[[144 138 140]
 [149 146 120]
 [124 131 153]
 [129 136 144]
 [112 117 115]]
->
[[138 140]
 [146 120]]

[[122 108 116 134 133]
 [125 116 121 130 129]
 [154 112 154 152  98]]
->
[[108 116]
 [116 121]]

[[148 109 108]
 [147 127 104]
 [134 155 114]
 [134 147 106]
 [155 154 110]]
->
[[109 108]
 [127 104]]

[[113 109 139 149 143]
 [123 101 152 139 156]
 [153 155 129 147 135]]
->
[[109 139]
 [101 152]]

[[145 155 118 148 125]
 [135 145 147 127 138]
 [108 102 122 110 120]
 [115 116 140 133 115]
 [106  99 116 105 122]]
->
[[155 118]
 [145 147]]

[[128 119 135]
 [156 132 127]]
->
[[119 135]
 [132 127]]
---
[[100 124]
 [122 105]
 [111 131]
 [110 121]
 [104 119]]
->
[[100 124]
 [122 105]
 [111 131]]

[[134 133 102 132]
 [135 132 103 130]
 [134 132 102 135]
 [134 133 101 133]
 [137 133 102 132]]
->
[[134 133]
 [135 132]
 [134 132]]

[[122 120 125]
 [125 135 135]
 [125 125 142]
 [126 157 126]
 [120 132 111]]
->
[[122 120]
 [125 135]
 [125 125]]

[[136 127]
 [124 115]
 [132 107]
 [133 125]
 [116 123]]
->
[[136 127]
 [124 115]
 [132 107]]

[[134 122 138 139]
 [144 141 135 123]
 [122 133 131 125]
 [132 150 143 123]
 [135 116 130 138]]
->
[[134 122]
 [144 141]
 [122 133]]

[[128 131 123 132 110]
 [144 125 118 117 136]
 [147 121 135 120 157]
 [143 119 129 116 125]
 [142 130 141 130 135]]
->
[[128 131]
 [144 125]
 [147 121]]
---
[[126 109 149 127 132]
 [123 134 129 126 127]
 [124 146 155 130 125]
 [153 125 118 132 123]
 [139 143 144 126 137]
 [142 116 132 131 131]
 [142 140 139 128 125]
 [110 108 142 127 125]
 [106 150 116 128 133]
 [155 125 144 127 129]
 [138 119 133 131 134]]
->
[[123 134 129 126 127]
 [153 125 118 132 123]
 [142 116 132 131 131]
 [110 108 142 127 125]
 [155 125 144 127 129]]

[[134 128 127 131 111 119 133]
 [117 137 130 122 124 132 118]
 [129 129 130 128 109 128 133]
 [116 126 115 132 124 135 130]
 [106 136 152 134 129 119 126]
 [125 112 146 133 114 112 129]
 [144 136 119 143 125 135 131]
 [146 123 128 125 126 134 131]
 [105 136 148 135 130 122 125]
 [126 124 137 139 135 143 126]
 [126 136 135 139 134 136 127]]
->
[[117 137 130 122 124 132 118]
 [116 126 115 132 124 135 130]
 [125 112 146 133 114 112 129]
 [146 123 128 125 126 134 131]
 [126 124 137 139 135 143 126]]

[[119 129 135 125 107 121 104 126]
 [121 130 134 125 107 125 104 128]
 [115 119 126 125 113 110 110 113]
 [130 132 144 114 107 114 137 116]
 [135 112 114 118 139 135 146 131]
 [116 115 116 137 139 136 146 134]]
->
[[121 130 134 125 107 125 104 128]
 [130 132 144 114 107 114 137 116]
 [116 115 116 137 139 136 146 134]]

[[126 124 126 131 137 125 125 137 133 135 124 128 124]
 [127 131 120 126 143 121 125 121 127 115 145 132 133]
 [133 134 101 132 124 125 132 127 122 122 134 124 130]
 [126 128 132 127 109 134 122 134 131 116 132 124 109]]
->
[[127 131 120 126 143 121 125 121 127 115 145 132 133]
 [126 128 132 127 109 134 122 134 131 116 132 124 109]]

[[133 130 147 132 150 128 129 130 127 135 130 146 130 127]
 [124 129 125 127 125 127 125 118 128 126 158 128 127 129]
 [128 128 128 128 128 128 127 128 129 128 126 128 127 129]
 [129 128 128 128 129 128 128 128 128 128 130 129 128 128]]
->
[[124 129 125 127 125 127 125 118 128 126 158 128 127 129]
 [129 128 128 128 129 128 128 128 128 128 130 129 128 128]]

[[130 146]
 [117 130]
 [146 129]
 [117 127]
 [120 130]
 [114 129]
 [118 138]
 [120 128]
 [140 113]
 [129 151]]
->
[[117 130]
 [117 127]
 [114 129]
 [120 128]
 [129 151]]

[[129 128]
 [116 106]
 [128 128]
 [128 129]
 [130 127]
 [127 129]
 [128 129]
 [129 128]
 [129 129]]
->
[[116 106]
 [128 129]
 [127 129]
 [129 128]]

[[128 131 138 128 117 128 108 151 121 114 109]
 [122 109 133 133 111 135 111 106 149 135 131]
 [106 116 139 121 135 136 118 118 137 144 106]
 [130 152 147 112 120 119 144 140 115 143 142]
 [142 116 135 144 147 121 106 107 105 131 118]
 [124 141 136 104 118 152 127 134 134 123 107]]
->
[[122 109 133 133 111 135 111 106 149 135 131]
 [130 152 147 112 120 119 144 140 115 143 142]
 [124 141 136 104 118 152 127 134 134 123 107]]

[[131 123 135 131 113 134 117 119 118 138]
 [110 146 124 128 139 112 125 138 149 113]
 [117 137 124 130 135 116 125 134 143 120]
 [128 123 143 127 119 143 117 111 124 138]
 [124 125 148 130 110 141 109 108 122 139]
 [128 118 143 133 128 136 122 118 135 126]
 [139 141 118 151 117 116 127 140 113 148]
 [120 128 125 124 140 119 132 140 144 114]]
->
[[110 146 124 128 139 112 125 138 149 113]
 [128 123 143 127 119 143 117 111 124 138]
 [128 118 143 133 128 136 122 118 135 126]
 [120 128 125 124 140 119 132 140 144 114]]
---
[[130 130 130 111 117]
 [107 129 101 135 117]
 [116 110 130 136 140]]
->
[[130 130]
 [107 129]
 [116 110]]

[[114 124 108 131 120]
 [122 140 125 155 153]
 [144 148 114  98 100]
 [141 105 114 128 108]]
->
[[114 124]
 [122 140]
 [144 148]]

[[102 137 103 100]
 [118 127 107 122]
 [131 110 151 141]
 [144 124 132 105]
 [126 154 108 153]]
->
[[102 137]
 [118 127]
 [131 110]]

[[126 145 147 124]
 [130 157 109 157]
 [131 112 149 124]]
->
[[126 145]
 [130 157]
 [131 112]]

[[110 135 156 136 134]
 [133 122 118 110 138]
 [136 144 101 144 147]
 [138 144 145 110 122]
 [123 153 123 110 118]]
->
[[110 135]
 [133 122]
 [136 144]]

[[150 126 112 123 147]
 [146 130 116 119 145]
 [135 133 123 130 133]
 [142 121 120 103 150]]
->
[[150 126]
 [146 130]
 [135 133]]

[[126 122 114 134 141]
 [137 126 116 123 143]
 [116 102 151 139 126]
 [139 116 121 124 141]
 [120 106 153 137 126]]
->
[[126 122]
 [137 126]
 [116 102]]

[[143 137 131]
 [109 127 145]
 [124 109 104]]
->
[[143 137]
 [109 127]
 [124 109]]
---
[[115 135 103 118 156 101 103 139]
 [134 105 102 140 130 126 131 140]]
->
[[134 105 102 140 130 126 131 140]
 [115 135 103 118 156 101 103 139]]

[[109 125 139 142 108 127]
 [112 125 140 142 116 127]
 [119 121 141 134 126 123]
 [140 132 119 119 134 140]
 [153 138 139 146 109 109]
 [110 121 119 118 141 145]]
->
[[110 121 119 118 141 145]
 [153 138 139 146 109 109]
 [140 132 119 119 134 140]
 [119 121 141 134 126 123]
 [112 125 140 142 116 127]
 [109 125 139 142 108 127]]

[[126 136 130]
 [129 150 123]
 [135 105 130]
 [122 132 124]]
->
[[122 132 124]
 [135 105 130]
 [129 150 123]
 [126 136 130]]

[[131 125 106 144 123 128 131 114 115 130 142 143 118 129]
 [130 126 106 147 117 128 131 108 115 129 136 147 120 128]]
->
[[130 126 106 147 117 128 131 108 115 129 136 147 120 128]
 [131 125 106 144 123 128 131 114 115 130 142 143 118 129]]

[[135 133 134 110 133 134 129 105 131 110 138 126]
 [150 138 122 119 119 123 128 134 121 129 120 127]]
->
[[150 138 122 119 119 123 128 134 121 129 120 127]
 [135 133 134 110 133 134 129 105 131 110 138 126]]

[[126 151 142 143 124 119 138 119 119 150 135 142]
 [127 141 140 144 123 121 142 109 118 143 138 144]]
->
[[127 141 140 144 123 121 142 109 118 143 138 144]
 [126 151 142 143 124 119 138 119 119 150 135 142]]
